Known rows:
flofek: [ 57   9  13 -17  17  20  11  57 -11 -15 -34  24  14  36  14  -9 -14 -18
   2 -11   0  40 -18 -34 -10  -2]
gronuk: [ 19  10   2  -6 -21 -20  -8  22  11 -21 -14  13   3  22 -16 -36  34 -32
 -12 -12  -8 -13 -13  -2 -10  -4]
tibur: [  8 -21   5   6  -6  -6   8  -5 -11  14 -37  19  -4   0  10   8 -15  -4
  -6  16   0  28  12  14  -8  26]
vutritrur: [  2  -1   8  -9 -30 -32  -1 -14   5  20 -26  17  11  19 -14  -9  36 -37
 -11  15 -11   1   1  32 -18  24]
kivu: [  0 -33  15   5  11  -3  -9 -15  13  28 -43  31  -4  -2  13   1 -33  -2
   6  12 -18  10  10 -13   7  21]
brason: [ 32  -6 -24   8  16 -20  -9  14 -16  24 -12 -20   7 -24   7  17 -15  36
 -15  -2   1  13 -11 -12  -5   6]
zesistok: [ 21  -7  -4  12   3   3   9  37 -10 -23 -22  23 -11   8  16 -17  -5 -10
  -9   2  26  17   8 -13 -10   4]
draflus: [ 13   6   1  -3 -23 -24  -9  26  14 -25 -10  14   8  21 -13 -32  32 -28
  -7  -8   0 -18 -11  -1 -14  -1]
guflu: [ 12   6   9 -10 -26 -25 -16  29  11 -33  -9   8  13  24 -14 -31  15 -21
   3 -19  -9 -29 -18 -11 -14   1]
suben: [ 28   3 -26  38 -12  -4 -23  -1 -12  -6 -63  -3  42 -26  26   5  27  18
   8  -9  49  10 -13 -28  -1  37]
druklil: [ 19 -11  -1  12   0   3   2  36  -5 -32 -21  16  -8   3  13 -16 -18   1
  -3  -6  14   9   1 -19  -6   2]
kluboflem: [ 13   7   0  -3 -23 -24  -9  26  13 -23 -10  13   8  22 -12 -32  32 -30
  -7  -7  -1 -19 -11  -1 -14  -1]
plaflem: [ 20  -3  -3  -1  42  -6  -8  26 -35  29 -29   5   5   3  14   8  -2  11
  -9  -4  31   9  -4 -14  -5  23]
bregis: [ 16 -17   6   8   2   1 -10  30  10 -28 -23  19  -4   3  12 -19 -29   4
   6 -12   1  -6  -3 -32   1   0]
detra: [ 18 -12   3   6  -5   0  -5  37  -3 -35 -20  11  -3   6  11 -15 -28   6
   5 -15   6  -1  -6 -24  -4   3]
tizak: [  6 -15   9  17   5  13  -3  43  -4 -48 -27   5  -8   0   2 -19 -13  12
  -3  -7  11   6  -5  15  -2  -2]
grifla: [ 14  10   0 -10  14 -32 -23  12  -3  33 -17   0  23  10 -16  -7  41  -9
 -11  -7   8 -22 -18   6  -9  14]

Facts:
barobus: kistal plitredul; draku a
begem: kistal katak; draku a
bopum: kistal dufel; draku b; zige mufistes
braskom: kistal plaflem; draku b; zige fladun
brason: kistal deges; draku b; zige nada
bredrison: kistal latri; draku a
bregis: draku a; zige momul
bregro: kistal buba; draku c
bretren: kistal kluboflem; draku c; zige tropu
bretro: kistal tizak; draku c
bribur: kistal zugren; draku a
brirun: kistal gamapo; draku a
britor: draku b; zige toflok
brosak: kistal paban; draku a; zige flestik
bruflam: draku c
brustodrem: kistal travu; draku a; zige tizak
brutusi: draku a; zige bredrison
buba: kistal megrik; draku b; zige lumuk
bukir: kistal libogon; draku c; zige niduk
dedon: draku c; zige nogru
deges: kistal kive; draku a
detra: draku a; zige larok
draflus: kistal teskik; draku a
drafuplen: kistal niduk; draku b
drasi: draku a
dreduti: kistal plopun; draku c
dregik: kistal nelerul; draku b
dretas: draku a; zige grastus
drifiskos: kistal gafen; draku c; zige klovor
dripo: kistal mesefu; draku c; zige laplon
drofu: kistal vuflu; draku a
drolu: kistal rorir; draku b
druklil: kistal stapes; draku a; zige skazok
druvom: draku b; zige toplin
dufel: draku a
felos: kistal kladrin; draku c; zige ratri
fezuk: kistal ramar; draku b; zige fliflak
filebu: draku c
fitru: kistal palur; draku c
fladun: kistal venan; draku b
flaze: kistal kivu; draku a
flela: kistal veplam; draku c
flepek: kistal lesabrum; draku b; zige plitredul
flestik: kistal foniklon; draku a; zige skunal
fletrak: kistal sapiflu; draku b
fliflak: kistal lumuk; draku a; zige kligrel
fliska: kistal zagrelem; draku b
flofek: kistal barobus; draku a; zige retor
fluflik: draku c; zige plitul
flupum: kistal klebres; draku b
foniklon: kistal bregro; draku a
fuvin: kistal muskal; draku c
gafen: kistal flestik; draku a; zige flepek
gamapo: draku a; zige zesistok
gaplirol: kistal dreduti; draku b
garar: kistal britor; draku b; zige mesefu
gaske: draku c; zige kladrin
gebi: kistal stuban; draku a
geropem: kistal rigel; draku c
gokan: kistal stopir; draku b; zige druklil
grastus: kistal fliflak; draku c
grifla: kistal vidro; draku b
grisku: kistal gronuk; draku b; zige skube
gronuk: kistal dripo; draku a
gruden: kistal fitru; draku c
grustil: kistal riplok; draku a
gubrem: kistal flela; draku b
guflu: draku a
kadi: kistal suben; draku b; zige bregis
katak: kistal grifla; draku b; zige klamin
kebis: kistal kligrel; draku a
kigrigror: kistal liveka; draku a
kive: draku c
kivu: kistal loflim; draku c; zige kadi
kladrin: kistal bretro; draku c; zige trorin
klamin: kistal filebu; draku b; zige ledruk
klebres: kistal bretren; draku a
kligrel: kistal legra; draku a; zige rotra
kliplidi: kistal seflun; draku b
kloflal: draku c; zige dufel
klovor: kistal grisku; draku c; zige zuguzos
klovu: draku c; zige stiza
kluboflem: kistal nitra; draku a
lalak: kistal klovu; draku c; zige bopum
laplon: draku c; zige lubrezol
larok: kistal robrupu; draku a; zige nelerul
latri: kistal druvom; draku c
ledruk: draku a; zige brason
legra: kistal pagre; draku a; zige tuge
lesabrum: kistal tuge; draku a
libogon: kistal guflu; draku b; zige plaflem
linik: kistal bredrison; draku a; zige barobus
liveka: draku b; zige linik
loflim: kistal drolu; draku b
loska: kistal bribur; draku c
lubrezol: kistal vinadru; draku b
lumuk: kistal stiza; draku b; zige katak
maskogru: kistal fezuk; draku a; zige kivu
matol: kistal gaske; draku b; zige pagre
meber: kistal fluflik; draku a
megrik: kistal gubrem; draku a; zige nagok
mesefu: kistal nogru; draku a; zige rudru
mitini: kistal fladun; draku a
molun: kistal druklil; draku c
momul: kistal dedon; draku a
mufistes: kistal dretas; draku b; zige flofek
muskal: kistal klamin; draku b; zige stapes
nada: kistal trudro; draku a; zige pifla
nagok: kistal brirun; draku a; zige dripo
nelerul: kistal zovul; draku c; zige dretas
niduk: kistal draflus; draku b
nitra: kistal skunal; draku a; zige skuren
nogru: kistal nagok; draku a; zige drifiskos
nogur: draku a; zige nitra
noplor: draku b
paban: kistal raregir; draku a; zige matol
pagra: kistal zuguzos; draku b
pagre: kistal skibrar; draku c; zige druvom
palur: kistal zolen; draku a; zige rugir
peku: draku a
pifla: draku a; zige flaze
pize: kistal rudru; draku a; zige stostim
plaflem: kistal triskosto; draku b; zige gamapo
plape: kistal momul; draku c
plarin: draku a; zige radril
plitredul: draku a; zige libogon
plitul: draku a
plopun: kistal rusko; draku c
pluku: kistal meber; draku a
plustis: kistal detra; draku b
poklis: draku b
puso: draku c
radril: kistal matol; draku a; zige sozogo
ramar: kistal bruflam; draku b; zige skedridok
raregir: kistal kadi; draku a
ratri: draku a; zige zovul
ratrim: kistal mitini; draku b
regran: kistal maskogru; draku a; zige mitini
retor: kistal flepek; draku a; zige stuban
rigel: draku b
riplok: kistal pifla; draku b
robrupu: kistal klovor; draku b; zige rusko
rorir: kistal fliska; draku c
rotra: kistal skalur; draku a; zige buba
rudru: kistal gebi; draku a
rugir: kistal bregis; draku b; zige pluku
rusko: kistal brosak; draku a; zige zagrelem
sadre: kistal lubrezol; draku c; zige maskogru
sagrok: kistal sadre; draku c; zige ratrim
sapiflu: kistal skuren; draku a
savak: draku b; zige sugredo
seflun: kistal flaze; draku a
sepil: draku a; zige dedon
skalur: draku c
skazok: draku c; zige suben
skazor: kistal kliplidi; draku a
skedridok: draku c; zige pize
skibrar: draku a; zige stidrim
skube: kistal vuskir; draku b; zige peku
skunal: kistal bukir; draku a; zige stabro
skuren: kistal drofu; draku a; zige veva
sota: kistal tridro; draku b; zige savak
sotrubi: kistal noplor; draku a
sozogo: draku a; zige fletrak
stabro: draku a; zige gaske
stapes: kistal ledruk; draku a; zige fezuk
stedruskan: kistal puso; draku b
stidrim: kistal flofek; draku a; zige ramar
stiza: draku a
stopir: kistal rotra; draku a
stostim: kistal skazok; draku b; zige sota
stuban: kistal stidrim; draku a
stuskol: kistal mufistes; draku c
suben: kistal sugredo; draku b; zige zugren
sugredo: kistal toflok; draku c; zige sadre
teskik: kistal trizam; draku a
tibur: kistal trorin; draku c; zige fluflik
tizak: kistal nogur; draku a; zige brosak
toflok: draku b; zige skibrar
togra: kistal laplon; draku a; zige liveka
toplin: kistal stedruskan; draku c; zige pagra
travu: draku a; zige gebi
tretril: kistal pluku; draku a
tridro: kistal drasi; draku b; zige tibur
triskosto: kistal regran; draku a
trizam: kistal lalak; draku b
tropu: kistal drafuplen; draku b; zige muskal
trorin: kistal begem; draku a; zige palur
trudro: kistal stabro; draku b; zige rigel
truzim: kistal fuvin; draku a
tuge: kistal poklis; draku a; zige sepil
venan: kistal gaplirol; draku b
veplam: kistal nada; draku a
veva: draku c; zige lalak
vidro: draku a
vinadru: kistal brason; draku a
vuflu: kistal sotrubi; draku a
vuskir: kistal grustil; draku a
vutritrur: kistal braskom; draku c
zagrelem: draku a; zige truzim
zesistok: kistal kigrigror; draku a; zige bukir
zolen: kistal plape; draku b
zovul: kistal pize; draku b
zugren: kistal togra; draku b
zuguzos: draku c; zige kloflal
zuron: kistal toplin; draku c; zige gokan

Rows:
No name comes twice in this set of rows, the named rows included.
[ 14 -12  -3  18   2   4   4  34   2 -30 -22  16 -10   0   8 -19  -3  -2
 -11   4  17  14   4   3  -6  -3] => brustodrem
[ 12 -12  -4   6  13   1   0  36  -6 -26 -17  10 -17  12  14 -20 -20  -2
  -9  -2  -2   6  -2 -18 -11  -2] => megrik
[ 24 -14   9   9  23   9 -11  15  21  -8 -34  34 -18  -1   6 -30 -24  -6
  -7 -12 -12   7   0 -42  16  -9] => stidrim
[ 14 -21   7  10  10   3 -12  28  15 -22 -26  25  -6   2  15 -21 -34   5
   8 -10  -1  -8  -2 -40   7  -2] => skibrar
[ 29  -7 -19   7  20 -16 -10  16 -17  25 -16 -14   7 -21   8  16 -12  31
 -15  -1   8  11 -10 -11  -5   9] => muskal
[  9  -1  -3 -18  22 -33 -19  15 -16  39 -15 -12  12  18 -11 -15  50 -10
 -13   2  -6 -25 -18   1  -3   8] => gubrem
[  9 -17  -5  11   3  -3  -1  40   0 -31 -13  11  -6   7  16 -16 -21   4
  -1   1  11  -1   1 -15 -12   2] => mesefu
[-22 -28  42  11  -4  21 -11  21 -18 -42 -55 -16   3  -3 -20   4 -24  31
  12  -8 -11   9 -15  81   1  24] => gaske
[ 36  -7 -33  10   3 -25  -7  11 -13  23  -6 -28   8 -32   7  23 -18  42
 -19   0  -5  16 -13 -12  -8   3] => klamin
[ 33  -6 -28   8  10 -23  -9  12 -15  22  -7 -26   8 -27   8  22 -19  40
 -17  -2  -4  14 -13 -13  -8   6] => fezuk
[  1 -14  11   0 -20 -16   2 -13 -37   4 -34  22 -14   1   8   1 -29 -10
  -2 -10  11   6  16  -4 -11  44] => kloflal
[  8 -21  18  -5 -15  -6  -3   2 -18   0 -37  11   6   5   9  11 -41   6
  11  -5 -10  12   0  -2  -7  32] => skazok

Now the same elements, written a new way:
Known rows:
nelerul: [-19  12  19  -5  14   7  39  -4   5 -29  14   9   6 -12   6   2 -10 -16
 -17   3   4 -17  17 -11 -13 -13   6 -25 -11   4  -2 -21  -2  -6  -9  -3
   3  11  -4  -2  -8]
radril: [ 15  -3   5  21   1   4  -7   1 -12  -4   4   2  -1 -25  -2  -6 -12 -10
   1  12   4  13  16   4   8 -13  19   9   1   4   3 -26  17   7   9   3
  38   0   5  -5 -12]
loska: [-16  21  18 -14  30 -15  10 -10 -18 -23  27  17  -4  29  20  14   8   5
 -15  -8   6 -17  -8  12   3   5 -10  -7 -13  -2  13  20 -17 -11   2  -6
 -21 -24   0  -3  23]
rigel: [ -2  -2 -16 -14 -13 -13 -16  -2  27  17 -17 -10  -1  22   0  12  -1  22
  17 -11  -6   0 -27  -2   3   6  -2  11  15 -16 -10  21  -2 -14  -3   5
 -39  -4   3  12  20]
stopir: [  8  -1 -16  -1 -14 -11 -27 -11 -18   4  -3  -3 -12  11   3   3  22  15
   7  -2 -14   5  -9   6  12   3 -14   6   2  -4  16  19  -1   7  24 -16
   2 -29   4   1   3]
meber: [ 20  -3  -8   7   2  -7 -30   0 -15   8   4   4  -3  13   6  -8   6  28
  13   0 -12  13   6  10   5  11 -15  35   3 -15  16  24 -10   8  30 -16
   1 -25   2  -2   6]
seflun: [ 13  -1 -12   7  -6  -5 -20  -4 -16  10   1   4  -7  12   6  -3  20  21
  10   0  -9   9   0   6   9   9 -14  24   0 -10  20  22  -8   5  26 -19
   3 -28   0  -4  10]
fezuk: [-16  11 -16  -4 -15  -1 -33  11  24  18  -9 -26  -5   9 -15  15   6 -50
 -28   6  18 -10  12  -5  -8   4  25  10   7  33 -25 -30   8 -24 -19  34
  -6  63 -12  -2 -18]
skedridok: [-31  27  19   9  36  30  18   1  -9 -52   9   8  -1  -3   6   7 -42 -14
 -17  12  38   4 -16 -14  -7 -22   9 -39 -38 -29 -34 -11  -4  37 -25 -14
  -3   8 -13   1 -15]
regran: [  7 -12  -3   5 -15   8  -6   2 -13  -3  -2  -9  -2 -21 -12 -11   7  -9
  -8   5  -5   2  10   3   2  -4  -2 -16   1  17   1  -9   8  16  -1   0
  23  12   1  -3 -22]
momul: [ 19  -9  -9  -5  -1 -11 -35  -3 -22  -5   1  -5  -9  13  -1  -2   9  17
   6  -7 -15   8 -18  16   7   8 -18  10   3   1   9  27  -7  20  16  -8
  -3 -23   4   7  -6]
fliflak: [  7   8 -21  12 -19  -3 -65   9  -1  -2   3 -22 -11  -5 -14   1   9 -34
 -30  13  -4   2  42   0 -10  -2  16  35   6  29  -4 -32   1  -5  29   9
  28  48 -14  -7 -43]
gaske: [ 17  27  34 -33   1   7  77  31  31 -39  -8  11 -15 -48   3 -17 -35  29
   1   4 -62 -62  -9 -18  -7 -35  -4  22 -17 -25  15  -9   9  -9  16  15
  21 -14 -10 -17  -9]
kebis: [ 11   0  -7   4   3  -8 -21  -6 -33   9   7   7  -9  15   8   0  18   8
   0  -1   0   8 -14  18  15  12 -10  17  -1   4  17  19  -5   7  14  -8
   8 -30   5  -3  14]
tuge: [  8 -29  -9  -4  -7  17  16 -14   7   4   6 -19  15 -32  19 -15  13 -29
  10  10  -7  13   2   2   5  -7   4 -17   6  22  10 -23   6   6  -8  -7
  41   8   9   8  -8]
brosak: [ 26  -1  17  -8 -16  19  25  28  -8   0  -5  -4  -8 -42 -14 -33  -3  10
  -1  11 -33 -27  10   3   3  -3  -7   1  -5   1  14   3  21  14  -3  16
  40   5  -4 -17 -15]
fladun: [ -3   3  -5 -10  -1 -13 -17  -2  15  21  -5  -1   1  26   0  12   2  13
   8 -10   7  -1 -22  10   5  13   0   8  11 -12 -11  25   4 -17 -16  12
 -34  -6   4   6  27]

Rows:
No name comes twice in this set of rows, the named rows included.
[ 31   7  15  -7 -22  17  35  30  -1   2 -11   1 -13 -50  -9 -29  -7  17
   6  16 -43 -33   3  -1  10 -15  -4  19  -8 -12  19  -3  29   8   8  14
  47 -12  -3 -23  -8] => flestik
[-12   6  22  -2  27   2  43  -1   8 -29   9  15   5  -7  10   5 -24 -13
  -9   0   6 -10   5 -10 -13 -15   7  -5 -15   5   1 -26 -15  -6   2  -1
   4   6  -4  -3  -9] => toplin
[ 16 -18   5   3  -6  14 -40   9  -4 -29   3 -21   5 -26 -22 -19 -21   5
  -3   1 -15   7  19   4 -12  -7  -1 -28   8  -9 -25   7  17  36 -14   1
  12  30  -1  14 -46] => bregis
[-21   7  -1   7   3  29   1   8  12  -3 -19 -14   0  -4 -14   9 -32 -20
  -4  10  46  13 -33 -10   3 -11  21 -42 -11 -20 -51  -6  21  27 -51  12
 -10  29  -5   6  -5] => ramar
[  2  -5 -19   9 -41   6  -2 -10   7  -8 -16 -13  -3 -34 -14  -6  10  -3
   2  10 -19   6  13 -19   0 -19   4 -10   8  -2   5 -23  13   8  18 -16
  27   4   2  -1 -22] => detra
[ -4   9 -13   4  -4  -6 -32  12  33  13 -13 -17   0   3 -13  17 -16 -35
 -16   5  14   0   7  -4  -7  -7  32  29  11  19 -24 -36  10 -27  -5  29
  -4  53  -7   1 -17] => brason
[  7   0  -8  -7   2 -20 -25  -5  24  15 -11  -2  -1  22   2  20 -11  15
  15 -10   0   5 -33   8   7  -2  12  22  15 -18 -13  14   6 -20   1  12
 -29 -14  11  14  23] => lubrezol
[-24 -25   7 -36  13  19  54 -31  39 -34  24 -22  30 -26  45  -8  11 -36
   0   0 -22  -7   2 -12 -10 -15  -4 -55   3  21   4 -22 -13 -13 -25 -15
  14  16   9  21   0] => zuguzos
[ -8   7  -8  -8  -9 -13 -11  -7  17  26  -9  -1  -2  25   2  18   9  12
   7  -6   5   1 -26   1  11   8   0   9  10 -12  -7  19   5 -20 -11   7
 -30 -12   6   4  32] => zovul
[-14  19 -23   1 -11  -9 -60  13  31  17  -7 -27  -7  12 -14  20  -2 -47
 -30   8  18  -8  26  -4 -12   0  38  39  11  25 -26 -36   9 -32  -1  34
  -4  72 -17  -3 -25] => lumuk
[-27  25  21   9  35  28  29   3  -3 -41   9  13   3  -3   9   2 -34 -13
 -14  11  34   3   0 -15 -10 -17   9 -25 -32 -26 -22 -14 -10  24 -16 -14
  -1  11 -13  -4 -10] => kivu
[-15  14  -3 -23   7 -13   9 -15   8 -29   5   5  -3  20  14  16   9  19
  -4 -11 -18 -14 -11 -10  -7  -8 -18  -6  -6 -11   8  14 -25 -10  19 -22
 -32 -25  -3   6   9] => skalur
[  9 -10  11  13   0  10  -5   5 -26   1  10  -2   2 -19  -6 -16   3 -15
 -10   8   7   5  15  12   5   5   4 -11  -3  17   1  -9  14  15 -13   9
  32  14   3  -6 -15] => linik
[ -6  18 -10  -5 -13 -24 -25 -16  15  16  -4  -2  -7  19   5  30   9   7
   4  -4   8   2 -32   6  21  -7  19   5  12 -18  -7   7  20 -28  -6   8
 -20 -23  13   7  38] => plustis

The same elements again, as new rows of numbers:
Known rows:
pagre: [  3  -7 -35  13  20   0 -18  -1  16  -5  -1  -3  -7 -30]
klebres: [ -5  -2  27  -6  -3 -26  -9   7   0  -7   5  -1 -14  20]
lalak: [ -1  -8 -33  14  18   1 -18  -1  18  -7   1  -3  -6 -34]
gronuk: [-24 -39  29  -5  10 -31   3  -3 -13   9  16 -10  -8  32]
druvom: [  4  12 -20  -3 -17  41  37  -2 -11  15  -5   5  27 -12]
veplam: [ -5  -6  30 -19 -11 -26 -21 -14  -1  -8 -14   9 -13  16]
matol: [  0   9  -5  -2  -5  42   3 -12 -19   3   3   3  30 -13]
mitini: [  8   6  21  -2   2 -28 -10  -1   3  -1  -2 -17 -24  41]
skedridok: [ 10 -16 -61  48   4   7  33  54 -15   2 -77 -17   4 -32]
zugren: [ 19  18 -20  -7  -4  33  -1 -20 -23   7   3 -19  18   7]
plitul: [  8   3   7  -8 -13 -33  25   9   5   7  -4 -10 -24  32]
gubrem: [  2   6  -7 -20 -16  41 -15 -37 -21   0 -19  12  31 -17]
triskosto: [ -6   0  26  -7  -3 -27  -9  10  -2  -7   9  -2 -15  20]
rusko: [  3   7  36  14  10  -9  -8   7  19   7 -15  -3 -20  39]
plopun: [  9   3 -28  32  32  14 -20   0  35   7 -19  -8 -16 -12]
grisku: [-25 -25   2  -1   6  42  13 -14 -29  15  14   7  43 -14]
toflok: [  8   2 -31  42 -23  54  59  47 -53  14 -79 -10  42 -16]

Rows:
No name comes twice in this set of rows, the named rows included.
[ -8   7   0  -1  -6  46   2 -13 -15  -3   4   9  35 -21] => flepek
[ -5 -17  55  19 -29  -8  -6 -44   5 -46  -7 -64 -38   1] => pluku
[ -7  -5  25  -1 -15 -22  32  15  12   0  -4  15  -6   9] => plitredul
[ 13  -2 -46   8  20  -7 -22   2   9  -1   3 -16 -16 -20] => bukir
[  0   1  10 -13 -10 -31  25  22   6  14  -5  16 -11  24] => stabro
[  1   5  34  11   8 -14  -8   7  15   5 -13  -3 -19  37] => raregir
[ 45 -66  67 -29  -6   2 -28  -5 -27  46  38 -11 -47 -10] => stapes
[-16 -44 -35  13  33  -5  -8 -10   3  12  12 -14  -1 -20] => dripo
[ 21   3  18  -3  -2 -35  -3  -9  -4  -9   4 -14 -11  34] => barobus
[ -5   8 -41   7  14  -2 -25  18  16  -9  10  -8 -20 -37] => rorir

